Below is a small trained network, with its code and all its weights. Each question gives an input and a class and asks what happens when units are switched off, that is, made to give their printed mean instead of their output.

import numpy as np


def w(rows, s, z=0):
    codes = np.array(rows[::2]) - 128.0
    scale = np.full(codes.shape[1], s)
    scale[-1] = z or s
    return codes * scale


def f(y):
    return y / 2 * (1 + np.tanh(0.7978845608 * (y + 0.044715 * y**3)))


def log_softmax(a):
    a = a - a.max(-1, keepdims=True)
    return a - np.log(np.exp(a).sum(-1, keepdims=True))


def net(x, mask):
    res = np.array(x, float).reshape(1, 8) / 4 @ E
    y = f(res @ A[0][:, :-1].T + A[0][:, -1])
    res = res + np.where(mask, y, B[0][:, -1]) @ B[0][:, :-1]
    return log_softmax(res[-1] @ U[:, :-1].T + U[:, -1])


A, B = {}, {}
E = w([
[104,168,7,194,82,136,89],'x0',
[156,117,112,159,162,89,31],'x1',
[172,161,124,1,116,171,71],'x2',
[158,126,113,132,208,146,132],'x3',
[154,109,160,111,118,153,124],'x4',
[162,188,162,83,128,104,119],'x5',
[193,77,181,96,67,155,117],'x6',
[146,193,161,113,27,87,156],'x7',
],0.0082)
A[0] = w([
[134,177,117,73,92,147,87,186],'N0',
[134,67,139,107,138,119,104,168],'N1',
[103,122,92,188,210,120,111,137],'N2',
[98,156,176,134,115,63,172,201],'N3',
[104,122,107,169,115,88,100,189],'N4',
[161,110,124,102,136,91,85,170],'N5',
[78,116,78,143,132,117,169,194],'N6',
[173,70,142,82,185,106,87,184],'N7',
[156,62,171,119,194,122,86,196],'N8',
[76,145,128,188,144,124,135,203],'N9',
[150,176,80,78,67,148,104,170],'N10',
[190,110,85,139,81,132,69,224],'N11',
[102,88,151,70,184,107,91,189],'N12',
[113,247,127,108,85,80,141,226],'N13',
[148,51,155,146,91,156,134,176],'N14',
[103,101,72,164,195,151,138,189],'N15',
[161,142,156,140,72,166,83,124],'N16',
[173,132,116,52,118,131,102,254],'N17',
[142,167,146,68,117,140,173,147],'N18',
[135,151,140,93,151,151,96,196],'N19',
[156,147,87,109,87,143,82,169],'N20',
[156,122,59,109,107,133,99,187],'N21',
[149,53,141,68,55,149,163,180],'N22',
[83,122,193,205,98,154,170,219],'N23',
],0.011,0.0044)
B[0] = w([
[95,182,194,133,148,160,180,201],'N0',
[137,65,138,201,107,157,184,172],'N1',
[82,141,54,105,170,133,123,248],'N2',
[253,122,71,175,107,158,47,220],'N3',
[123,141,62,130,137,71,103,206],'N4',
[110,129,145,180,151,138,134,171],'N5',
[117,152,61,81,149,75,76,225],'N6',
[105,66,145,213,172,206,174,224],'N7',
[85,46,62,181,143,199,137,234],'N8',
[127,122,23,96,123,104,58,232],'N9',
[73,188,229,131,111,105,128,206],'N10',
[85,89,141,186,86,70,194,212],'N11',
[126,83,137,137,194,180,123,206],'N12',
[152,254,175,138,127,149,80,244],'N13',
[168,89,78,122,107,131,235,196],'N14',
[15,109,35,20,197,79,113,252],'N15',
[99,125,128,135,115,117,157,172],'N16',
[111,127,213,117,127,179,169,227],'N17',
[193,155,156,96,158,155,122,188],'N18',
[134,127,178,143,181,143,125,180],'N19',
[25,165,205,165,105,96,192,185],'N20',
[36,166,150,148,135,88,187,186],'N21',
[180,115,176,108,81,157,199,225],'N22',
[204,111,49,96,57,71,104,254],'N23',
],0.0078,0.0081)
U = w([
[114,2,112,185,197,228,137,57],'0',
[84,119,57,42,202,74,87,249],'1',
[81,179,163,142,96,72,161,41],'2',
[169,185,175,38,181,187,100,43],'3',
[191,56,100,83,48,119,172,164],'4',
[199,171,92,160,95,83,50,173],'5',
],0.0099,0.0013)

Each question gives the input, the list of numbers given to net, and the class t.
The units are the neurons (one row each of A and B). Each row of codes is followed by its name. A weight is (code - 128) times the scale printed after its matrix; where a second scale follows, it is the last column's (A, B and U).
mask holds one flag per neuron, in row order. A switched-off neuron (its flag False) gives its mean, the last column of its row in B, instead of its output. The means were averaged over made-up inputs and are rounded, as every weight is.
A unit's drop is (log p(t) with every unit on - log p(t) with that unit switched off) / (log p(t) with every unit on - log p(t) with every unit switched off).
The circuit of an input: a set's keep is (log p(t) with only the set's units on - log p(t) with every unit switched off) / (log p(t) with every unit on - log p(t) with every unit switched off). Starting from the 12 units with the biggest drops (on a tie, the unit counted first), units are removed one at a time, each time the one whose removal leaves the highest keep (on an exact tie, the one counted first), for as long as the keep stays at least 0.8.
circuit, biggest first: the units of the circuit, biggest drop first
top k neurons: the k neurons with the biggest drops, biggest first
drop of u: that unit's drop, to one decimal
input [-7,-3,2,1,-3,-4,0,3], class 4: top neuron -> [N22]
input [-1,-8,-3,-4,5,7,2,6], class 3: circuit, biggest first -> [N13, N18]
input [-1,0,-6,-8,-6,1,4,-5], class 4: circuit, biggest first -> [N14, N23]
input [-7,-5,4,6,-2,-4,-8,1], class 0: circuit, biggest first -> [N12, N23]
input [3,4,-2,-1,-2,-3,-7,7], class 5: circuit, biggest first -> [N13, N3]
input [6,-8,4,3,5,3,4,0], class 2: circuit, biggest first -> [N20, N10]
input [-2,5,2,-1,-3,-7,-5,-8], class 1: top 2 neurons -> [N15, N2]
input [-1,-7,-7,-5,-7,4,4,1], class 5: top 2 neurons -> [N3, N13]
input [5,-7,-5,2,-8,8,-2,0], class 5: circuit, biggest first -> [N13, N3]
input [-5,-3,6,-3,2,-5,8,1], class 0: top 2 neurons -> [N7, N23]
input [5,4,6,-3,7,6,8,-6], class 0: top 2 neurons -> [N7, N8]
input [6,-7,6,-5,8,-7,4,-6], class 2: drop of N21 -> 0.1
input [2,-3,7,2,-2,-1,-4,0], class 3: drop of N18 -> 0.1
input [-7,5,-2,-5,-8,7,-1,5], class 5: circuit, biggest first -> [N3]
input [-3,-4,-3,-1,4,8,-1,5], class 3: drop of N18 -> 0.3
